Small tables with named rows and columns. After each table, cells are looked up by row and column.

Zevo.csv
,Gal,Sogo
Guzono,100,766
Guli,732,645
Rute,890,39
Kanu,174,542

Gal of Rute = 890
Gal of Guli = 732
Sogo of Kanu = 542
Sogo of Rute = 39
Sogo of Guli = 645
Gal of Kanu = 174
Gal of Guzono = 100
Sogo of Guzono = 766

Lem:
	Mon	Dufifa
Lazana	29.65	86.62
Medi	13.28	38.75
Zaruza	71.74	8.14
Gubikug	52.94	56.09
Vapir	46.45	67.80
Poregol	55.55	-63.89
Tafosa	47.51	86.73
Fug	25.91	35.89
Mege	75.31	82.65
Zud	98.73	-36.07

Dufifa of Vapir is 67.80
Mon of Vapir is 46.45
Mon of Poregol is 55.55
Dufifa of Poregol is -63.89
Mon of Zud is 98.73
Dufifa of Zaruza is 8.14
Dufifa of Fug is 35.89
Mon of Fug is 25.91
Dufifa of Gubikug is 56.09
Mon of Mege is 75.31
Dufifa of Lazana is 86.62
Dufifa of Medi is 38.75
Dufifa of Tafosa is 86.73
Dufifa of Zud is -36.07
Dufifa of Mege is 82.65
Mon of Zaruza is 71.74
Mon of Gubikug is 52.94
Mon of Lazana is 29.65

Vunu:
|  | Kasomif | Legoz | Kegu |
|---|---|---|---|
| Sedu | 214 | 94 | 136 |
| Diserun | 180 | 141 | 92 |
| Bovufez | 122 | 62 | 120 |
| Dorog | 139 | 117 | 104 |

Kasomif of Sedu: 214
Kegu of Sedu: 136
Legoz of Dorog: 117
Kasomif of Dorog: 139
Kasomif of Diserun: 180
Kegu of Diserun: 92
Legoz of Bovufez: 62
Kegu of Dorog: 104
Legoz of Diserun: 141

Table Zofibi
columns: Pevatog, Zuraz, Bozed, Vata, Gof, Nutesir
Buro: [0.7, 0.7, 0.9, 0.9, 0.5, 0.5]
Novina: [0.7, 0.7, 0.5, 0.6, 0.5, 0.5]
Geso: [0.5, 0.7, 0.5, 0.5, 0.5, 0.4]
Kapitem: [0.8, 0.8, 0.5, 0.7, 0.8, 0.8]
Punage: [0.4, 0.6, 0.4, 0.6, 0.4, 0.4]
Kepul: [0.6, 0.5, 0.4, 0.3, 0.7, 0.4]
Kel: [0.4, 0.3, 0.6, 0.3, 0.7, 0.5]
Merid: [0.6, 0.5, 0.9, 0.6, 0.7, 0.7]
Mura: [0.4, 0.6, 0.6, 0.7, 0.9, 0.4]
Kam: [0.6, 0.8, 0.7, 0.9, 0.5, 0.4]
Bora: [0.7, 0.4, 0.4, 0.1, 0.6, 0.6]

Buro, Gof: 0.5
Novina, Gof: 0.5
Kepul, Vata: 0.3
Punage, Gof: 0.4
Kapitem, Nutesir: 0.8
Kapitem, Gof: 0.8
Geso, Vata: 0.5
Kapitem, Bozed: 0.5
Merid, Gof: 0.7
Kepul, Gof: 0.7
Buro, Pevatog: 0.7
Mura, Gof: 0.9
Merid, Nutesir: 0.7
Row with the largest Gof: Mura

Table Nebo
        Taso  Peret  Nes  Deki  Kuv  Geko  Dutukov
Nuf      317    407  166   363  814   614      697
Vifoz    316    452  693   104  420   464      642
Lizu     886    581  653   689  456   574      691
Zupobo   415    870  774   394  457   723      483
Kug      641    703  238   579  582   115      313
Ganu     381    632  611   675  643   738      212
Delipo   476    268  260   612  848   571      590
Foreme   758    480  494   415  327   456      453

Nuf, Nes -> 166
Foreme, Dutukov -> 453
Zupobo, Nes -> 774
Ganu, Geko -> 738
Kug, Taso -> 641
Kug, Nes -> 238
Zupobo, Taso -> 415
Foreme, Kuv -> 327
Lizu, Nes -> 653
Row with the largest Nes: Zupobo

Mam.csv
,Bamodug,Duronur
Gekega,0.315,0.603
Vafus,0.488,0.296
Lozopa,0.326,0.607
Varak,0.538,0.860
Ruta,0.708,0.911
Mal,0.700,0.849
Danelo,0.904,0.241
Vum,0.807,0.455
Lapune,0.714,0.800
Ganofo,0.765,0.780
Monol,0.837,0.644
Lol,0.666,0.735
Toza,0.683,0.588

Mal, Duronur => 0.849
Lozopa, Duronur => 0.607
Danelo, Duronur => 0.241
Ganofo, Duronur => 0.780
Vum, Duronur => 0.455
Vafus, Duronur => 0.296
Gekega, Bamodug => 0.315
Row with the largest Bamodug: Danelo

Riv:
cols = Naparo, Dar, Tova, Godama, Zamez, Kal
Rem: [127, 152, 116, 94, 98, 113]
Robosik: [193, 208, 25, 40, 40, 154]
Tatuba: [92, 121, 71, 54, 56, 74]

Dar of Tatuba is 121
Kal of Rem is 113
Naparo of Tatuba is 92
Naparo of Rem is 127
Godama of Robosik is 40
Zamez of Tatuba is 56
Kal of Tatuba is 74
Godama of Tatuba is 54
Dar of Robosik is 208
Godama of Rem is 94
Tova of Rem is 116
Zamez of Robosik is 40
Tova of Robosik is 25
Kal of Robosik is 154
Zamez of Rem is 98

Lepa =
,Sufomog,Ruburef,Vabisa,Zesu,Dedubu
Gakaruk,101,97,134,156,166
Kalasaz,85,69,60,32,70
Rubed,147,111,149,180,219
Reluza,91,106,89,94,2
Gebut,190,233,242,210,206
Las,80,26,10,75,147
Kevinu,133,144,215,237,198
Sulivo,165,184,185,164,133
Fafasu,111,103,124,111,93

Reluza, Zesu: 94
Fafasu, Dedubu: 93
Rubed, Sufomog: 147
Gebut, Zesu: 210
Kevinu, Vabisa: 215
Fafasu, Sufomog: 111
Gebut, Sufomog: 190
Gakaruk, Zesu: 156
Sulivo, Zesu: 164
Sulivo, Ruburef: 184
Which row has the largest Dedubu? Rubed

Table Tugani
,Lod,Pufulu,Dakupop,Dalokot,Lat,Moz,Zari,Tof,Kopo,Dap
Gatimif,-3.856,-2.493,-4.483,-0.202,-4.568,0.701,-0.928,5.238,1.274,-1.377
Ral,0.539,-1.888,0.122,-6.991,-1.505,-3.628,2.540,-0.297,-3.402,0.221
Bogulaz,5.396,1.797,2.009,1.911,1.417,0.179,-2.789,3.950,0.505,4.419
Musaz,-6.206,-4.056,-3.551,-4.102,-2.718,-2.739,3.811,-7.028,-2.850,-4.873
Zud,-4.654,-1.760,-2.917,4.238,-0.014,0.276,0.414,-8.315,0.009,-3.598
Lenaluz,-2.602,-2.436,-3.817,-2.517,-4.895,-0.067,-0.621,7.307,0.645,-0.408
Fov,4.097,1.638,1.477,4.716,1.764,1.295,-3.078,1.668,1.229,3.338
Nog,-1.478,-2.630,-0.820,-6.711,-1.760,-3.725,3.300,-2.955,-3.622,-1.425
Kagur,-5.507,-4.377,-3.669,-7.264,-4.191,-3.438,3.977,-2.667,-3.187,-3.947
Ruvor,0.340,-1.245,-2.057,-1.611,-3.831,0.471,-1.705,9.370,1.018,1.728

Dap of Zud is -3.598
Dap of Ruvor is 1.728
Tof of Musaz is -7.028
Dakupop of Nog is -0.820
Pufulu of Zud is -1.760
Zari of Gatimif is -0.928
Lod of Zud is -4.654

Kip:
,Vunepi,Pobamed,Vel,Fofutum,Zov,Fuzer,Kezi,Nenoze
Serador,5629,2727,3491,609,7394,3535,3316,4414
Kof,5694,2480,2947,1261,6930,4461,2826,4807
Zokug,7328,2092,3336,320,9981,3857,2740,4481
Tedakem,6792,2210,3169,1375,9066,3277,3218,5129
Sof,5865,2712,3194,2716,8510,3303,3194,4418
Nito,6951,2208,3173,1598,8929,4508,2654,4558

Fuzer of Zokug is 3857
Vunepi of Nito is 6951
Nenoze of Nito is 4558
Fofutum of Kof is 1261
Fuzer of Kof is 4461
Fofutum of Nito is 1598
Zov of Nito is 8929
Vel of Tedakem is 3169
Fofutum of Tedakem is 1375
Kezi of Sof is 3194
Row with the largest Vunepi: Zokug

Mem =
|  | Zezavi | Vavi | Rezokop | Zun | Gogaz | Lalus | Dori | Luterov | Rifipu |
|---|---|---|---|---|---|---|---|---|---|
| Poz | 0.28 | 0.39 | 0.34 | 0.10 | 0.27 | 0.36 | 0.34 | 0.74 | 0.56 |
| Rez | 0.21 | 0.25 | 0.58 | 0.33 | 0.20 | 0.65 | 0.65 | 0.68 | 0.42 |
| Rer | 0.56 | 0.61 | 0.45 | 0.57 | 0.50 | 0.46 | 0.47 | 0.41 | 0.66 |
| Mumuri | 0.35 | 0.40 | 0.53 | 0.39 | 0.34 | 0.57 | 0.57 | 0.62 | 0.51 |
| Zup | 0.62 | 0.58 | 0.65 | 0.63 | 0.62 | 0.63 | 0.62 | 0.54 | 0.54 |
| Mudag | 0.50 | 0.52 | 0.53 | 0.48 | 0.47 | 0.53 | 0.52 | 0.53 | 0.56 |
| Tonapib | 0.48 | 0.49 | 0.58 | 0.46 | 0.47 | 0.59 | 0.58 | 0.64 | 0.53 |
| Nof | 0.78 | 0.81 | 0.36 | 0.68 | 0.67 | 0.30 | 0.30 | 0.10 | 0.74 |

Tonapib, Dori => 0.58
Nof, Gogaz => 0.67
Poz, Vavi => 0.39
Mudag, Gogaz => 0.47
Mumuri, Vavi => 0.40
Mumuri, Rifipu => 0.51
Zup, Vavi => 0.58
Rer, Dori => 0.47
Mumuri, Rezokop => 0.53
Tonapib, Luterov => 0.64
Nof, Luterov => 0.10
Zup, Zun => 0.63
Poz, Rezokop => 0.34
Tonapib, Vavi => 0.49
Rer, Rifipu => 0.66
Zup, Rezokop => 0.65
Mumuri, Luterov => 0.62
Rez, Rifipu => 0.42
Nof, Zun => 0.68
Row with the largest Rezokop: Zup

